Small tables with named rows and columns. After each table, cells are looked up by row and column.

mip:
|  | lif | lefudib | naned | fopaga | tulere |
|---|---|---|---|---|---|
| kezefe | 0.828 | 0.485 | 0.443 | 0.235 | 0.519 |
| nol | 0.033 | 0.292 | 0.123 | 0.442 | 0.445 |
| nuf | 0.722 | 0.651 | 0.553 | 0.195 | 0.465 |
| kuzeto | 0.815 | 0.440 | 0.352 | 0.418 | 0.484 |
| defak | 0.698 | 0.715 | 0.470 | 0.233 | 0.514 |

What is the lif of defak in mip? 0.698
What is the lif of nol in mip? 0.033
What is the fopaga of nuf in mip? 0.195
What is the fopaga of kezefe in mip? 0.235
What is the lefudib of defak in mip? 0.715
What is the tulere of nol in mip? 0.445
What is the naned of nuf in mip? 0.553
What is the lefudib of kezefe in mip? 0.485
What is the naned of kezefe in mip? 0.443
What is the lif of kezefe in mip? 0.828
What is the tulere of kuzeto in mip? 0.484
What is the tulere of defak in mip? 0.514
What is the tulere of kezefe in mip? 0.519
What is the lefudib of kuzeto in mip? 0.440
What is the lefudib of nuf in mip? 0.651
Row with the largest tulere: kezefe

tegiz =
|  | sig | rur | rikeko | gobu | pok | zur | sop | rabogef | boto | peped |
|---|---|---|---|---|---|---|---|---|---|---|
| lifo | 9.47 | 9.01 | -5.11 | 4.43 | 0.19 | -1.88 | -2.52 | -2.29 | -2.38 | -2.61 |
| firapa | 9.32 | 8.90 | -5.11 | 4.72 | 0.26 | -1.95 | -2.46 | -2.51 | -2.47 | -2.55 |
| konag | -2.46 | -2.44 | -5.11 | -2.19 | -1.61 | 1.35 | 5.98 | 9.80 | 8.69 | 4.27 |
| bolete | -2.53 | -2.41 | -5.11 | -2.45 | -2.21 | -1.04 | 1.96 | 6.73 | 9.96 | 8.14 |
| gibegi | -2.37 | -2.48 | -5.11 | -2.42 | -2.36 | -2.16 | -0.84 | 2.88 | 7.54 | 9.94 |

What is the rur of gibegi in tegiz?
-2.48
What is the rabogef of bolete in tegiz?
6.73
What is the boto of firapa in tegiz?
-2.47
What is the peped of konag in tegiz?
4.27
What is the zur of lifo in tegiz?
-1.88
What is the pok of firapa in tegiz?
0.26

bilola.tsv
	fes	numu	kog	reb
batiz	0.5	0.5	0.6	0.0
moruzu	0.2	0.8	0.7	0.2
kime	0.0	0.7	0.3	0.7
zofodu	0.1	0.8	0.5	0.4
ruf	0.1	0.6	0.4	0.5
vam	0.1	0.6	0.4	0.5

zofodu, numu -> 0.8
moruzu, kog -> 0.7
vam, reb -> 0.5
batiz, reb -> 0.0
zofodu, kog -> 0.5
zofodu, fes -> 0.1
batiz, kog -> 0.6
ruf, numu -> 0.6

Table ral
	getim	gake
fozo	2366	7240
rek	4655	5226
milego	7549	7546
buv	7892	6624
besufo	8781	5849
pati	6494	7700
vem	6718	5016
pupog	4222	4993
lereno	4311	6416
kazip	5972	7206

What is the getim of kazip in ral? 5972
What is the getim of besufo in ral? 8781
What is the gake of pupog in ral? 4993
What is the gake of rek in ral? 5226
What is the getim of rek in ral? 4655
What is the getim of pupog in ral? 4222
What is the getim of fozo in ral? 2366
What is the gake of milego in ral? 7546
What is the getim of lereno in ral? 4311

Table gesapil
|  | zom | lomokal | kener | kap | pab | vosoz | tifid |
|---|---|---|---|---|---|---|---|
| dogorem | 0.30 | -0.06 | 2.47 | 0.01 | 0.27 | -1.02 | 1.12 |
| soli | 0.21 | -0.21 | -1.13 | 0.32 | 1.03 | -2.07 | 0.09 |
| sobota | 0.80 | 1.00 | 2.41 | 0.68 | 1.51 | 3.00 | 1.48 |
| muf | 0.25 | 1.14 | 4.67 | 0.57 | 1.03 | 1.79 | 0.81 |
| mov | 0.46 | 1.02 | -2.25 | 0.59 | 1.62 | 1.05 | 1.26 |
| ruv | 0.33 | -0.06 | 7.10 | 0.36 | 0.28 | -2.91 | -1.87 |
| limizo | 0.29 | -0.51 | 1.66 | 0.20 | -0.68 | -6.49 | 0.27 |
| ridus | 0.55 | 0.41 | 0.17 | 0.34 | -0.59 | -0.05 | 0.36 |
| sug | 0.11 | 0.34 | 1.47 | 0.16 | 0.09 | -0.94 | 0.40 |
| bifedof | 0.48 | 1.29 | -1.79 | 0.25 | -0.56 | 8.79 | 1.68 |
| ketog | -0.31 | 0.34 | 0.52 | 0.60 | 0.84 | -3.78 | -0.54 |

sug, kener: 1.47
dogorem, vosoz: -1.02
soli, vosoz: -2.07
limizo, vosoz: -6.49
muf, kener: 4.67
sobota, tifid: 1.48
mov, tifid: 1.26
ridus, kap: 0.34
sug, kap: 0.16

